In the rows, 128 means zero.
Each row of numbers stands for one thing and depends on some of the facts below. Use the named rows to name the rest.

Known rows:
[106 118 130 125 133 122 122 141 165 128 119 113 112 117 106 129 110 121
 145 130 129 127 136 107 103 135  99 122 125 125 144 136 126]: gritro
[147 151 124 114 132 138 118 133  87 130 136 147 121 168 133 130 159 118
 112 136  98 153 123 145 135 126 151 122 166 129 120 119 138]: saro
[136 146 120 120 132 129 123 143  86 132 132 140 108 163 134 121 148 135
 112 131 108 148 125 127 139 118 154 114 145 138 115 119 134]: vekisi
[143 143 127 118 129 135 136 126 101 129 129 144 120 141 131 126 134 120
 114 131 114 141 125 133 149 106 147 129 140 129 119 127 135]: plega
[116 130 129 131 123 136 119 117 147 124 126 106 140 134 138 132 121 113
 134 120 130 125 136 138 110 119 107 129 140 133 142 127 129]: mikoni
[164 121 111 217 119 111 170  94 115 141 128 107 194 121  72 153 176 165
 116 148 127 111  99 143 161 120  78 175  51  88 118 147 125]: drozar
[157 114 112 212 112 108 177  57 103 139 128  97 182 123  79 134 150 157
 104 139 132 114 104 134 174  92  93 160  60  90 120 142 124]: gutroflin
[120 116 127 128 119 131 118  99 161 128 131 112 147 123 154 120 116 114
 142 127 140 121 122 137 114 144 126 131 135 132 136 110 123]: skilon
[120 133 130  95 131 124 124 129 106 128 128 139 102 157 113 113 122 126
 117 132 115 150 128 131 140 120 136 118 140 132 114 119 138]: misar
[107 124 127 123 126 123 125 110 154 128 122 105 122 136 134 120 100 107
 122 121 137 125 142 129 117  99 124 121 128 132 136 125 130]: brala
[136 110 128 127 129 118 127 113 112 135 127 135 118 123 128 115  90 131
 112 135 131 131 123 120 146 117 159 115 120 129 122 118 127]: brupin
[137 130 126 117 140 116 137 150 117 130 123 138 106 128 121 126 129 126
 115 137 123 135 136 122 133 122 148 121 115 132 118 125 128]: gragan
[140 139 126 124 140 130 100 151 112 124 133 152 129 166 131 131 154 122
 135 144 113 134 131 140 129 163 138 128 144 126 118 129 123]: flomik
[146 115 148 119 133 142 153 165 105 117 125 166 119  34 159 150 110 156
 117 105 163 100 146  93 139 102 157 130 119 138 133 148 125]: lubu
[113 124 129 112 127 134 132 125 165 122 129 118 150 116 136 123 128 117
 149 128 134 127 127 143 106 153  96 143 129 131 131 117 128]: kliklun
[104 125 124 146 122 131 127 119 142 128 125  99 114 130 121 125 126 134
 135 117 129 134 131 112 106 119 113 116 139 136 138 133 130]: dredrir
[117 129 131 110 125 128 128 115 170 123 127 114 133 121 148 116 101 102
 141 126 137 118 127 146 113 135 133 129 122 135 137 111 125]: buful

Facts:
Δ(badis, fastun); Δ(bitror, fidrok); Δ(bogo, toda); Δ(bravon, flavudim); Δ(breston, fasam); Δ(brikes, skabo)
Δ(brorar, skegra); Δ(brupin, fabro); Δ(datram, vunim); Δ(drere, sikleses); Δ(drozar, gutroflin); Δ(drududra, stobri)
Δ(drutrirum, plestu); Δ(fabro, zudriki); Δ(fasam, kliklun); Δ(fastun, pulo); Δ(fevus, brikes); Δ(fidrok, bravon)
Δ(fiplen, skepli); Δ(flamul, flomik); Δ(flibos, sedil); Δ(flomik, fulolus); Δ(gagrodram, drere); Δ(gakla, rofak)
Δ(gotri, tavor); Δ(graflos, masupli); Δ(gragan, reflak); Δ(gutroflin, gakla); Δ(keklan, sutran); Δ(klapu, keklan)
Δ(klozer, pluso); Δ(kobrik, zepan); Δ(kobrum, flamul); Δ(koplutre, skobris); Δ(lasum, vorefem); Δ(lofur, skotu)
Δ(loskir, pofi); Δ(lubu, fiplen); Δ(lupaklal, plekli); Δ(mave, losu); Δ(mevem, molo); Δ(misar, sitok)
Δ(pegruflok, flibos); Δ(plega, trizi); Δ(plegri, ploplutol); Δ(plemis, misar); Δ(plestu, buful); Δ(ploplutol, lubu)
Δ(pluso, lofur); Δ(pofi, brorar); Δ(reflak, fevus); Δ(rezik, badis); Δ(rofak, nako); Δ(sanas, mevem)
Δ(saro, plemis); Δ(sedil, drozar); Δ(sikleses, graflos); Δ(skenurek, maken); Δ(skepli, nastofe); Δ(stuge, pleropan)
Δ(sulam, troze); Δ(sutran, plegri); Δ(talis, klapu); Δ(toda, kobrum); Δ(trizi, stuge); Δ(troplis, pegruflok)
Δ(trunok, talis); Δ(tugival, gritro); Δ(vabruk, plega); Δ(vadro, siku); Δ(vasko, piba); Δ(vati, gagrodram)
Δ(vekisi, saro); Δ(vetol, rezik); Δ(vifeplol, plokuzuk); Δ(vorefem, drududra); Δ(votral, vekisi); Δ(vunim, skilon)
Δ(vuzisa, tuno); Δ(zoka, koplutre); Δ(zudriki, mave); Δ(zukeklar, mikoni); Λ(badel, totrakol); Λ(breston, vurufek)
Λ(brikes, skobris); Λ(brikes, kliklun); Λ(brorar, klibem); Λ(bugin, bitror); Λ(buko, flomik); Λ(datram, maken)
Λ(dredrir, lofur); Λ(driravi, klapu); Λ(drozar, klozer); Λ(drozar, plegri); Λ(drozar, pluso); Λ(drozar, puples)
Λ(drududra, bitror); Λ(drutrirum, vabruk); Λ(drutrirum, buful); Λ(duta, molo); Λ(duta, rofak); Λ(duta, maken)
Λ(fastun, toda); Λ(fastun, bitror); Λ(fevus, brupin); Λ(fiplen, bravon); Λ(flavudim, plegri); Λ(flavudim, molo)
Λ(flavudim, sitok); Λ(flekozu, piba); Λ(flibos, plestu); Λ(flomik, drududra); Λ(flomik, gragan); Λ(futrekan, klibem)
Λ(gesisto, vuzisa); Λ(graflos, skilon); Λ(gritro, maken); Λ(gutroflin, plestu); Λ(gutroflin, skilon); Λ(keklan, kobrik)
Λ(keklan, klozik); Λ(keklan, topam); Λ(klibem, datram); Λ(kliklun, klozik); Λ(klozer, trunok); Λ(klozik, mevem)
Λ(klozik, bitror); Λ(klubukom, vabruk); Λ(klubukom, bitror); Λ(lasum, bitror); Λ(loskir, trunok); Λ(lubu, klibem)
Λ(maken, sitok); Λ(masupli, troplis); Λ(masupli, bitror); Λ(mevem, molo); Λ(mikoni, misar); Λ(molo, maken)
Λ(nastofe, mevem); Λ(nastofe, bitror); Λ(piba, fabro); Λ(plasas, gritro); Λ(plegri, sitok); Λ(plekli, plegri)
Λ(plemis, buful); Λ(pleropan, driravi); Λ(plitrok, plitol); Λ(pulo, datram); Λ(pulo, datir); Λ(puples, koplutre)
Λ(puples, masupli); Λ(rafam, totrakol); Λ(rezik, brorar); Λ(rofak, datram); Λ(sanas, bravon); Λ(saro, gakla)
Λ(saro, talis); Λ(sikleses, fastun); Λ(siku, fasam); Λ(skilon, reflak); Λ(skilon, badel); Λ(stobri, skabo)
Λ(stuge, molo); Λ(stuge, gagrodram); Λ(tiske, stuge); Λ(toda, plegri); Λ(treplon, maken); Λ(trizi, buful)
Λ(troze, troplis); Λ(troze, lubu); Λ(tuno, fasam); Λ(tuno, plekli); Λ(vadro, brala); Λ(vetol, kliklun)
Λ(vorefem, klibem); Λ(votral, skilon); Λ(votral, lupaklal); Λ(votral, gagrodram); Λ(vunim, koplutre); Λ(vurufek, klubukom)
Λ(vurufek, klozer); Λ(vurufek, reflak); Λ(vurufek, fevus); Λ(zudriki, datram); Λ(zudriki, gragan); Λ(zumugim, zudriki)
Θ(badel, pegruflok); Θ(badis, nastofe); Θ(bogo, klapu); Θ(brorar, rezik); Θ(buful, vurufek); Θ(buko, vetol)
Θ(datram, sedil); Θ(drere, zepan); Θ(driravi, klubukom); Θ(drozar, mikoni); Θ(drududra, talis); Θ(drutrirum, votral)
Θ(fastun, vifeplol); Θ(fevus, stuge); Θ(fidrok, fasam); Θ(fiplen, tugival); Θ(flamul, siku); Θ(flavudim, pleropan)
Θ(flibos, gutroflin); Θ(flomik, vabruk); Θ(fulolus, pulo); Θ(gesisto, lasum); Θ(gotri, skilon); Θ(graflos, drozar)
Θ(gragan, kobrik); Θ(gufli, plasas); Θ(gutroflin, trizi); Θ(keklan, klibem); Θ(klapu, skotu); Θ(klibem, ploplutol)
Θ(klidon, maken); Θ(kliklun, topam); Θ(klozer, tuno); Θ(klubukom, kobrum); Θ(kobrum, drududra); Θ(lasum, vekisi)
Θ(lofur, bogo); Θ(loskir, plega); Θ(losu, trunok); Θ(lubu, lupaklal); Θ(lupaklal, brupin); Θ(masupli, skepli)
Θ(mave, troplis); Θ(mevem, plekli); Θ(mikoni, buko); Θ(misar, brala); Θ(molo, gragan); Θ(nako, plegri)
Θ(nastofe, klidon); Θ(niken, dredrir); Θ(piba, toda); Θ(plega, plitrok); Θ(plegri, zukeklar); Θ(plekli, puples)
Θ(plemis, tavor); Θ(pleropan, fidrok); Θ(plestu, badis); Θ(plitol, bravon); Θ(plitrok, losu); Θ(plokuzuk, flavudim)
Θ(ploplutol, futrekan); Θ(pluso, fabro); Θ(pofi, drutrirum); Θ(puples, reflak); Θ(rafam, plitol); Θ(rezik, zudriki)
Θ(rofak, driravi); Θ(sanas, troze); Θ(saro, datram); Θ(sedil, skenurek); Θ(sikleses, datir); Θ(siku, gufli)
Θ(sitok, lubu); Θ(skegra, fevus); Θ(skenurek, skabo); Θ(skepli, fastun); Θ(skilon, treplon); Θ(skobris, sutran)
Θ(skotu, brikes); Θ(stobri, pluso); Θ(stuge, piba); Θ(sulam, vati); Θ(tavor, gritro); Θ(tiske, sitok)
Θ(toda, duta); Θ(topam, flibos); Θ(totrakol, rafam); Θ(treplon, badel); Θ(troplis, zoka); Θ(tugival, stobri)
Θ(tuno, vasko); Θ(vabruk, flamul); Θ(vadro, sikleses); Θ(vasko, fulolus); Θ(vekisi, niken); Θ(vorefem, brorar)
Θ(votral, molo); Θ(vurufek, misar); Θ(vuzisa, plemis); Θ(zoka, sanas); Θ(zumugim, buful); Ξ(badel, keklan)
Ξ(badis, rafam); Ξ(bogo, sanas); Ξ(brala, losu); Ξ(bravon, breston); Ξ(brikes, sanas); Ξ(brorar, mave)
Ξ(brupin, loskir); Ξ(buful, losu); Ξ(buko, bitror); Ξ(datir, drozar); Ξ(datram, gritro); Ξ(dredrir, troplis)
Ξ(drere, fastun); Ξ(driravi, flomik); Ξ(drozar, bitror); Ξ(drududra, flomik); Ξ(drutrirum, skobris); Ξ(duta, vabruk)
Ξ(fabro, vifeplol); Ξ(fasam, plemis); Ξ(fastun, flekozu); Ξ(fevus, vabruk); Ξ(fidrok, plemis); Ξ(fiplen, vifeplol)
Ξ(flamul, klozik); Ξ(flavudim, plemis); Ξ(flibos, klibem); Ξ(flomik, klozik); Ξ(fulolus, klubukom); Ξ(futrekan, vunim)
Ξ(gesisto, troplis); Ξ(gotri, keklan); Ξ(graflos, bitror); Ξ(gragan, skobris); Ξ(gritro, koplutre); Ξ(gufli, klozik)
Ξ(gutroflin, klibem); Ξ(keklan, vunim); Ξ(klapu, sanas); Ξ(klibem, vunim); Ξ(klidon, rafam); Ξ(kliklun, klibem)
Ξ(klozer, klubukom); Ξ(klubukom, flomik); Ξ(kobrik, skobris); Ξ(kobrum, flomik); Ξ(lasum, troplis); Ξ(lofur, sanas)
Ξ(loskir, bugin); Ξ(losu, bugin); Ξ(lubu, loskir); Ξ(lupaklal, loskir); Ξ(maken, rafam); Ξ(masupli, flekozu)
Ξ(mave, gagrodram); Ξ(mevem, sulam); Ξ(mikoni, bitror); Ξ(misar, losu); Ξ(molo, skobris); Ξ(nako, plasas)
Ξ(nastofe, rafam); Ξ(niken, troplis); Ξ(pegruflok, keklan); Ξ(piba, vabruk); Ξ(plasas, klozik); Ξ(plega, bugin)
Ξ(plegri, plasas); Ξ(plekli, sulam); Ξ(plemis, koplutre); Ξ(pleropan, plemis); Ξ(plestu, rafam); Ξ(plitol, breston)
Ξ(plitrok, bugin); Ξ(plokuzuk, plemis); Ξ(ploplutol, vunim); Ξ(pluso, vifeplol); Ξ(pofi, skobris); Ξ(pulo, klubukom)
Ξ(puples, sulam); Ξ(rafam, breston); Ξ(reflak, sulam); Ξ(rezik, mave); Ξ(rofak, flomik); Ξ(sanas, gagrodram)
Ξ(saro, gritro); Ξ(sedil, gritro); Ξ(sikleses, drozar); Ξ(siku, klozik); Ξ(sitok, loskir); Ξ(skabo, gritro)
Ξ(skegra, vabruk); Ξ(skenurek, gritro); Ξ(skepli, flekozu); Ξ(skilon, keklan); Ξ(skobris, gakla); Ξ(skotu, sanas)
Ξ(stobri, vifeplol); Ξ(stuge, vabruk); Ξ(sulam, bravon); Ξ(sutran, gakla); Ξ(talis, flomik); Ξ(tavor, koplutre)
Ξ(tiske, loskir); Ξ(toda, vabruk); Ξ(topam, klibem); Ξ(totrakol, breston); Ξ(treplon, keklan); Ξ(trizi, klibem)
Ξ(troplis, gagrodram); Ξ(troze, gagrodram); Ξ(trunok, bugin); Ξ(tugival, vifeplol); Ξ(tuno, klubukom); Ξ(vabruk, klozik)
Ξ(vadro, drozar); Ξ(vasko, klubukom); Ξ(vati, bravon); Ξ(vekisi, troplis); Ξ(vetol, bitror); Ξ(vifeplol, flekozu)
Ξ(vorefem, mave); Ξ(votral, skobris); Ξ(vurufek, losu); Ξ(vuzisa, koplutre); Ξ(zepan, fastun); Ξ(zoka, gagrodram)
Ξ(zudriki, mave); Ξ(zukeklar, plasas); Ξ(zumugim, losu); π(badel, 162); π(badis, 224); π(bitror, 162)
π(bogo, 162); π(brala, 162); π(bravon, 162); π(breston, 162); π(brikes, 162); π(brorar, 11)
π(brupin, 162); π(buful, 162); π(bugin, 162); π(buko, 224); π(datir, 162); π(datram, 162)
π(dredrir, 224); π(drere, 162); π(driravi, 11); π(drozar, 162); π(drududra, 162); π(drutrirum, 162)
π(duta, 162); π(fabro, 162); π(fasam, 162); π(fastun, 162); π(fevus, 162); π(fidrok, 162)
π(fiplen, 162); π(flamul, 11); π(flavudim, 162); π(flekozu, 224); π(flibos, 224); π(flomik, 162)
π(fulolus, 11); π(futrekan, 162); π(gagrodram, 162); π(gakla, 162); π(gesisto, 162); π(gotri, 224)
π(graflos, 162); π(gragan, 162); π(gritro, 224); π(gufli, 11); π(gutroflin, 162); π(keklan, 162)
π(klapu, 162); π(klibem, 162); π(klidon, 11); π(kliklun, 11); π(klozer, 162); π(klozik, 11)
π(klubukom, 162); π(kobrik, 162); π(kobrum, 224); π(koplutre, 224); π(lasum, 224); π(lofur, 162)
π(loskir, 11); π(losu, 162); π(lubu, 162); π(lupaklal, 162); π(maken, 162); π(masupli, 224)
π(mave, 162); π(mevem, 162); π(mikoni, 162); π(misar, 11); π(molo, 162); π(nako, 11)
π(nastofe, 224); π(niken, 224); π(pegruflok, 162); π(piba, 224); π(plasas, 162); π(plega, 162)
π(plegri, 224); π(plekli, 11); π(plemis, 162); π(pleropan, 162); π(plestu, 162); π(plitol, 11)
π(plitrok, 162); π(plokuzuk, 162); π(ploplutol, 162); π(pluso, 224); π(pofi, 224); π(pulo, 162)
π(puples, 162); π(rafam, 11); π(reflak, 162); π(rezik, 224); π(rofak, 162); π(sanas, 162)
π(saro, 162); π(sedil, 162); π(sikleses, 162); π(siku, 224); π(sitok, 162); π(skabo, 162)
π(skegra, 11); π(skenurek, 162); π(skepli, 162); π(skilon, 162); π(skobris, 162); π(skotu, 162)
π(stobri, 162); π(stuge, 162); π(sulam, 11); π(sutran, 11); π(talis, 162); π(tavor, 11)
π(tiske, 162); π(toda, 162); π(topam, 162); π(totrakol, 162); π(treplon, 162); π(trizi, 162)
π(troplis, 224); π(troze, 162); π(trunok, 224); π(tugival, 162); π(tuno, 224); π(vabruk, 162)
π(vadro, 162); π(vasko, 224); π(vati, 162); π(vekisi, 162); π(vetol, 162); π(vifeplol, 162)
π(vorefem, 162); π(votral, 224); π(vunim, 162); π(vurufek, 11); π(vuzisa, 11); π(zepan, 162)
π(zoka, 11); π(zudriki, 162); π(zukeklar, 224); π(zumugim, 162)

Rows to name:
No name comes twice in this set of rows, the named rows included.
[134 118 129 125 127 122 129 111 129 131 128 130 122 122 137 119 105 124
 120 131 137 127 123 128 137 118 151 118 125 131 126 116 126]	lupaklal
[127 133 127 129 127 129 128 119 120 129 126 124 124 135 129 126 126 127
 113 126 126 131 131 129 134  95 136 124 131 130 127 129 133]	skenurek
[136 115 130 114 131 121 136 136 117 134 129 143 114 115 116 117 111 137
 126 139 119 137 120 109 145 135 146 119 122 129 118 127 127]	pluso
[142 125 123 132 134 129 124 128 114 126 134 142 124 144 127 128 139 126
 127 139 122 136 128 132 138 138 140 124 133 129 120 125 121]	stuge
[139 136 128 112 141 124 147 164 131 124 125 144 125 117 120 133 143 119
 127 136 123 131 135 136 131 125 136 136 114 133 120 127 128]	datram
[128 134 126 117 137 128 142 154 108 124 128 140 120 134 113 131 159 143
 126 127 124 141 133 131 121 144 115 133 125 137 112 130 132]	brorar
[125 122 127 125 128 138 130 120 160 122 128 116 148 125 138 136 143 111
 144 131 129 126 128 138 101 144 115 139 137 133 141 116 123]	tiske
[126 116 123 134 130 135 127 126 163 123 126 120 138 125 132 144 147 116
 143 132 129 124 133 128 104 152 106 140 141 132 144 116 120]	flavudim
[141 127 131 108 140 114 125 156 137 133 123 144 107 128 137 116 101 132
 129 136 127 121 119 131 146 153 161 128 100 129 118 116 125]	bitror
[136 133 120 129 138 127 143 156  95 130 130 141 107 135 106 132 163 148
 123 134 109 148 127 106 126 120 128 118 138 133 116 140 131]	rezik
[119 115 126 131 134 131 131 134 159 121 124 119 141 125 128 140 140 114
 135 132 128 124 137 124 102 135 107 135 134 130 142 122 123]	treplon
[123 141 123 133 121 139 129 123 145 126 131 105 143 135 145 133 151 121
 142 115 130 125 130 143 106 134 110 139 138 136 134 124 131]	gesisto
[146 144 119 129 138 133 140 156 100 124 131 141 130 134 122 142 178 138
 127 132 116 135 132 130 126 131 134 134 131 138 116 131 130]	vorefem

Now the same things, written a new way:
Some things and their rows:
[ 92 111 136 138 126 116 142 132 134 125 136 134 130 118 134 132 148 103
 134 150 159 152 126 135 123 122 145]: gufli
[105 115 131 128 132 156 146 129 131 113 116 149 112 136 131 122 142  97
 138 130 157 106 118 156 138 133 134]: vuzisa
[118 117 141 138 126 108 141 140 121 129 139 119 148 119 126 125 149 117
 124 141 141 151 130 123 115 122 117]: brikes
[161 102 146 135 128 142 155 135 143 122 175 101 130 136 128 118 136 109
 133  87 113 123 121 134 123 132 118]: graflos
[114 107 132 137 141 145 134 138 106 126  98 145 122 126 136 132 145 109
 128 156 115 127 134 137 135 123 144]: vifeplol
[125 112 144 131 127 120 146 143 124 126 135 118 144 118 134 122 153 104
 140 137 126 145 131 122 119 122 130]: trizi
[ 78 135 110 120 119 137 118 136 113 123  95 137 113 126 125 128 143  98
 129 125 143  89 127 160 135 131 100]: datram
[117 123 125 141 135 129 147 113 132 114 140 114 120 145 125 141 126 144
 107 109 139 118 128 142 140 132  95]: flomik
[147 113 128 146 129 110 111 110 142 122 137 125 138 119 132 117 116 107
 108 125 154 146 119 136 129 122 137]: pleropan
[116 109 144 131 130 165 148 155 113 123 164 114 132 128 121 117 139 106
 138 118  94 105 121 132 127 130 119]: drutrirum
[150 104 144 129 137 118 134 137 124 140 142 121 131 116 132 123 150 105
 148 129 123 133 132 118 117 123 139]: badel
[122 133 126 122 131 111 137 126 116 127 152 113 130 131 135 131 145 136
 115 110 105 119 131 144 121 124 114]: bugin
[113 111 140 152 138 172 145 141 126 109 119 134 129 138 125 118 137  98
 133 130 125 108 119 149 141 137 122]: vadro
[130 111 128 139 129 101 128 119 147 131 134 136 134 120 133 130 130 106
 120 138 178 150 120 132 122 118 147]: piba
[149 135 128 127 119  91 140 111 148 114 162 106 131 136 132 118 132 140
 108  87 160 124 116 149 117 128 102]: masupli
[ 94 101 128 136 136 143 130 142 121 127 122 143 118 126 120 122 142 111
 136 146 142 116 121 139 126 124 145]: vasko
[124 112 128 139 128  86 125 108 138 132 136 120 136 117 130 124 130 127
 119 135 168 142 119 133 113 117 127]: siku

Which thing is each row?
No name comes twice in this set of rows, the named rows included.
[173 106 131 121 113 112 140 128 148 128 190 106 131 127 135 125 132 102
 132  80 123 132 126 129 117 128 128]	skilon
[144 165 121 157 132  66 107  86 170 132 248  99 155 143 119 112 154 130
 134 147 135 139 136 173  88 118 132]	nastofe
[132 144 108 109 101  89 109 111 138 127 132 118 117 128 133 132 136 108
 112  85 168 121 128 142 130 128 100]	sitok
[139 153 126 179 139 133 122 103 184 112 208 133 149 157 126 123 140  91
 144 161 141 118 138 177 121 140 149]	fiplen
[113 115 127 121 118 124 140 121 124 118  96 114 118 126 127 131 114 133
  97  96 184 121 117 133 143 127  82]	rofak
[121 128 118 119 111 120 129 128 130 125 147 111 120 132 130 126 140 103
 126 106 135 113 128 140 129 130 113]	topam
[ 94 128 117 126 112 129 125 117 119 115 142 138 122 130 123 126 126 111
 109 114 161 116 115 158 128 121 113]	brorar
[108 144 108 134 126  92 127 111 123 130 109 128 131 124 140 127 135 132
  98 131 164 144 129 150 123 115 125]	gritro
[124 124 131 126 123 128 136 137 126 126 164 112 129 127 127 120 134 116
 121 100 122 114 124 139 126 124 104]	sikleses
[131 114 134 122 115 148 149 138 109 120 163  99 128 127 130 128 123 141
 101  83  91 119 117 122 126 119  97]	drozar
[142 104 138 124 125 133 145 137 132 128 174 105 123 129 128 125 140 112
 140  86 109 114 128 129 123 130 113]	fevus

The same things again, as new rows of numbers:
Some rows with their names:
[136 145 163 133 108 140 123 132 150 154  96 157  75]: plestu
[156  87 171 184  86  86 143 167 124 148 141 123 153]: mikoni
[141  75 161 153  95  90 136 129 133 155 147 121 130]: niken
[149  94 166 156  89 121 150 151 148 164 145 133 117]: plokuzuk
[118 126 168 131  93 125 130  89 180 157 125 126  91]: ploplutol
[131  68 179 145  91 116 126 151 127 184 133 132 130]: klidon
[155 186 151 190 144  95 108 170 122 146  97 158 117]: drozar
[138 164 164 156 129 105 120 135 125 135 102 151 111]: stuge
[128 154 154 132 124 123 123 114 156 154 110 149  78]: plega
[182 109 190 194 100  96 148 184 118 137 145 130 200]: klibem
[156  92 169 186  84  90 144 165 122 147 134 122 153]: stobri
[120 133 153 134 115 108 100 114 147 170 120 129  97]: skenurek
[131  97 152 213  54  85 168 177 153 137 101 122  71]: masupli
[133 174 159 163 122 117 123 136 138 139  98 149  91]: fevus
[117 153 143 201  90  74 120 152 160 161  90 117  54]: fastun
[133 145 185 154  97 120 146 122 163 124 105 138 118]: plegri
[125 147 158 129 117 134 119 122 145 162 103 152  76]: vati

Name these rows:
No name comes twice in this set of rows, the named rows included.
[135  86 154 150  98  99 134 122 134 171 159 111 138]	skotu
[129 134 162 142 112 110 117 104 182 166 138 124 107]	klapu
[150  90 185 204  92  92 142 177 135 159 132 119 154]	vurufek
[106  78 167 242  73  67 141 205 161 174 125  89  85]	klozik
[106 167 131 189 104  83 141 134 168 130  88 130  48]	lasum
[145 163 182 193 127 113 123 172 172 152 111 143 127]	loskir
[129 151 172 148 130 136 121 146 172 161 116 154  89]	vuzisa
[160  93 192 202  87 103 136 192 140 172 135 122 154]	rafam
[126 149 144 123 134 105  91 100 121 163 110 139  93]	pegruflok
[139 175 154 159 135 100 131 117 138 119 106 143 112]	rezik

